Questions about the matrix below.
1) Report the top-left entry.
2) Report the entry at the centre.
3) Report the bottom entry of the column that holds the largest entry.
4) Report the entry just left of the largest entry.
5) Report the smallest entry.
6) Report the entry directly above the centre entry.
7) Report the entry directly above -4.
8) Report the 5th entry, reading row by row.
-2; -28; 1; -10; -21; 1; -6; -13; -14; 36; -13
-20; 23; -4; 20; -2; -1; 34; 46; 21; -15; -8
21; 18; 0; 28; 53; 3; -15; 1; 67; -59; 43
1) -2
2) -1
3) 67
4) 1
5) -59
6) 1
7) 1
8) -21

Read these off the grid that follows.
1) Which number is the entry just right of -1.285?
2) Which number is the third smallest entry?
3) Which number is the entry at the centre?
4) Which number is the entry just right of the largest entry?
5) Which number is the entry just left of 0.261?
6) Which number is the entry just right of the centre entry?
[[-1.810 -1.267 -1.285 -0.310 -1.547 -0.765 -1.703 -1.668 -1.003  1.355
  -1.759]
 [-1.785  0.291 -1.150 -0.769 -2.147  0.477 -1.330 -0.218  0.261 -1.612
  -2.390]
 [ 0.887 -1.140 -0.004 -0.831 -0.165 -1.775 -1.323 -1.771 -1.810 -1.312
   0.095]
 [ 0.314 -1.078 -0.201 -0.510 -0.447 -1.593 -1.586 -1.831 -1.817 -0.582
  -0.410]
 [ 0.305 -0.823 -0.187 -0.588 -0.595 -1.252 -1.656 -1.715 -1.450 -0.865
  -0.512]
 [ 0.268 -0.840 -0.423 -1.079 -1.720 -1.559 -0.025 -0.357 -1.254 -2.411
  -1.403]
 [ 0.179 -0.425 -0.164 -0.637  1.096 -0.962 -1.747 -1.445 -1.288 -1.349
   0.788]
 [ 0.824 -0.976 -0.119 -1.169 -0.068 -1.691 -0.672 -1.087 -1.513 -2.278
   0.218]
 [-2.571 -0.509 -1.810 -1.381 -2.066  0.336 -1.080 -0.404  0.394 -1.157
  -2.068]
 [-1.584 -1.182 -1.101 -0.115 -1.406 -0.682 -2.077 -1.981 -1.020  1.704
  -1.640]
 [-1.725 -1.404 -1.597 -1.445 -1.438 -1.382  0.424  0.064 -0.985 -1.590
  -1.408]
 [ 0.067 -0.611 -0.130  0.069 -1.408 -0.898 -2.266 -2.073 -1.332  0.429
  -1.472]
 [ 0.063 -2.127 -0.724 -1.465  1.488 -2.250 -0.609 -1.682 -1.927 -0.785
   1.692]]
1) -0.310
2) -2.390
3) -0.962
4) -1.640
5) -0.218
6) -1.747

arr =
-252.306,4.909,-2.877,9.852,-17.393,63.713,33.289,49.484,-237.211,41.468,33.213,-1.189,-20.234,-39.727,103.207
105.371,2.312,47.444,58.796,0.733,18.251,-14.720,17.397,53.376,2.214,30.596,11.300,64.108,113.688,112.453
243.305,19.234,57.680,62.639,-109.994,-13.725,-72.898,-61.867,223.264,-32.652,28.915,9.668,12.566,155.538,-11.030
2.489,7.152,43.743,72.587,-93.151,25.473,-66.798,-5.263,-48.114,51.004,55.720,-7.856,-3.706,89.576,138.363
-61.471,3.354,1.232,-28.060,-65.998,-58.290,-42.945,-65.556,142.499,25.000,-44.665,58.525,24.511,76.224,102.293
132.671,30.731,21.210,-3.504,3.680,-22.575,25.341,-4.585,192.530,-79.356,-43.306,35.278,29.803,66.408,-59.182
-53.045,-1.445,-15.385,-20.968,139.127,13.705,87.689,20.970,-36.600,-21.404,-12.003,14.104,17.411,-28.384,-25.661
92.360,108.880,16.593,71.186,145.489,29.719,81.024,110.337,-33.141,-143.389,-46.876,-76.808,-125.945,-127.954,-289.981
-174.928,37.855,-48.844,-59.521,66.874,-0.228,86.411,-35.380,-13.853,-70.707,-46.420,0.139,-108.551,-126.693,-238.129
127.236,77.923,10.420,24.273,207.817,30.754,128.262,188.870,-18.063,-143.500,-69.501,-45.931,2.964,-159.130,-261.721
What is the second smallest entry?
Answer: -261.721
What is the 4th entry, reading row by row?
Answer: 9.852
The entry in the top-right corner is 103.207
The entry directly above 58.525: -7.856
The top entry of the column that holds the largest entry: -252.306
The largest entry in the first column is 243.305
What is the entry just right of 142.499?
Answer: 25.000
What is the last entry in the row that holds the largest entry?
Answer: -11.030
What is the entry just right of -46.876?
Answer: -76.808
The entry directly above the smallest entry: -25.661
What is the entry directly above 2.964?
Answer: -108.551
The 2nd largest entry -> 223.264
What is the 5th-last entry, reading row by row?
Answer: -69.501
The third entry in reading order is -2.877
The second entry on the main diagonal: 2.312
What is the entry just left of the smallest entry?
Answer: -127.954
What is the entry just right of 207.817?
Answer: 30.754
The entry just right of -36.600: -21.404
What is the 4th entry from the end, reading row by row?
Answer: -45.931
The third entry on the diagonal from the top-right corner: 12.566
What is the third entry from the end, reading row by row?
Answer: 2.964
The largest entry in the last column: 138.363
What is the bottom entry of the column that holds the largest entry?
Answer: 127.236
What is the entry directly above -3.504?
Answer: -28.060
The entry just left of -108.551 -> 0.139
The entry directly above 12.566 -> 64.108
The entry just left of -33.141 is 110.337
What is the entry directly above the largest entry?
Answer: 105.371
What is the entry directly below -7.856?
Answer: 58.525
The entry just right of 25.473 is -66.798

array([126, 204,  92,  90, 158, 138, 138, 225, 138, 142, 175, 178, 180,
        37])
What is the third entry from the right? 178
What is the third entry from the left? 92
The entry just left of 204 -> 126
The 2nd entry from the left is 204
What is the entry just right of 142? 175
What is the entry just right of the largest entry? 138
The entry just right of 158 -> 138
